Below is a small trained network, with its code and all its weights. Each question gives an input and a class and asks what happens when units are switched off, that is, made to give their printed mean instead of their output.

import numpy as np


def w(rows, s, z=0):
    codes = np.array(rows[::2]) - 128.0
    scale = np.full(codes.shape[1], s)
    scale[-1] = z or s
    return codes * scale


def f(y):
    return np.maximum(y, 0)


def log_softmax(a):
    a = a - a.max(-1, keepdims=True)
    return a - np.log(np.exp(a).sum(-1, keepdims=True))


def net(x, mask):
    res = np.array(x, float).reshape(1, 3) / 4 @ E
    y = f(res @ A[0][:, :-1].T + A[0][:, -1])
    res = res + np.where(mask, y, B[0][:, -1]) @ B[0][:, :-1]
    return log_softmax(res[-1] @ U[:, :-1].T + U[:, -1])


A, B = {}, {}
E = w([
[213,163,118,107,17,192,184,64,189],'x0',
[49,200,125,36,87,179,71,166,96],'x1',
[119,177,220,157,212,189,70,85,246],'x2',
],0.011)
A[0] = w([
[128,47,153,217,189,81,140,133,124,183],'n1',
[93,61,93,142,48,106,171,159,76,255],'n2',
[207,104,188,202,117,169,168,71,235,160],'n3',
[221,60,93,152,87,67,178,89,80,161],'n4',
[166,71,96,209,105,2,181,97,88,221],'n5',
[42,167,91,78,66,89,152,191,54,114],'n6',
[197,157,37,74,62,210,236,109,84,179],'n7',
[133,30,123,168,202,45,170,115,93,201],'n8',
[123,165,192,71,67,189,62,58,155,117],'n9',
[59,46,31,94,180,63,176,173,75,239],'n10',
[158,172,166,122,84,159,125,32,180,75],'n11',
[68,129,197,165,218,117,41,125,150,158],'n12',
[65,208,173,34,164,171,82,104,157,149],'n13',
[204,72,163,199,158,131,114,73,163,173],'n14',
[100,147,124,89,125,103,48,216,22,202],'n15',
],0.0094,0.0047)
B[0] = w([
[186,41,187,184,114,146,75,175,182,212],'n1',
[237,136,57,57,96,76,60,144,131,234],'n2',
[153,47,100,190,151,143,198,65,87,237],'n3',
[160,39,90,46,41,53,180,154,174,243],'n4',
[240,34,196,32,69,102,71,46,158,253],'n5',
[92,189,72,165,144,184,34,205,95,214],'n6',
[137,179,32,91,2,155,160,240,222,252],'n7',
[199,9,199,143,150,187,72,82,177,228],'n8',
[118,86,163,26,151,214,98,66,157,214],'n9',
[230,163,131,49,179,169,15,23,99,242],'n10',
[163,49,114,84,185,173,211,21,93,200],'n11',
[43,172,204,177,147,22,172,236,179,227],'n12',
[86,176,252,97,155,168,106,112,124,234],'n13',
[161,84,72,209,180,55,187,109,113,206],'n14',
[116,244,81,114,181,191,75,117,98,222],'n15',
],0.0078,0.016)
U = w([
[184,82,200,36,125,198,70,45,122,182],'0',
[191,83,84,110,50,45,162,164,157,60],'1',
[135,76,180,255,157,70,105,194,207,254],'2',
[164,87,95,186,163,127,224,43,76,87],'3',
[160,203,56,116,169,124,27,105,37,49],'4',
[105,199,34,96,51,185,144,222,177,131],'5',
[57,207,216,124,166,85,126,179,132,145],'6',
],0.0088,0.0039)

Each question gives the input, the list of numbers given to net, and the class t.
The units are the neurons (one row each of A and B). Each row of codes is followed by its name. A weight is (code - 128) times the scale printed after its matrix; where a second scale follows, it is the last column's (A, B and U).
mask holds one flag per neuron, in row order. A switched-off neuron (its flag False) gives its mean, the last column of its row in B, instead of its output. The means were averaged over made-up inputs and are rounded, as every weight is.
A unit's drop is (log p(t) with every unit on - log p(t) with that unit switched off) / (log p(t) with every unit on - log p(t) with every unit switched off).
The circuit of an input: a set's keep is (log p(t) with only the set's units on - log p(t) with every unit switched off) / (log p(t) with every unit on - log p(t) with every unit switched off). Starting from the 12 units with the biggest drops (on a tie, the unit counted first), units are removed one at a time, each time the one whose removal leaves the highest keep (on an exact tie, the one counted first), for as long as the keep stays at least 0.8.
units of the circuit, in order: the units of the circuit, biggest drop first
top k neurons: the k neurons with the biggest drops, biggest first
drop of u: that unit's drop, to one decimal
input [7,-5,0], class 1: top 2 neurons : [n7 n4]
input [2,-8,-3], class 1: units of the circuit, in order : [n4]
input [-6,8,1], class 6: top 2 neurons : [n12 n13]
input [8,0,-7], class 1: top 3 neurons : [n4 n5 n15]
input [-8,3,1], class 6: top 2 neurons : [n12 n2]
input [-5,-7,1], class 2: top 4 neurons : [n12 n1 n14 n9]
input [0,5,5], class 6: top 2 neurons : [n5 n12]
input [5,-6,0], class 1: top 2 neurons : [n4 n7]
input [1,5,-7], class 5: drop of n7 : 1.0
input [1,-3,-3], class 1: drop of n4 : 0.2
input [7,-2,8], class 3: drop of n3 : 0.1
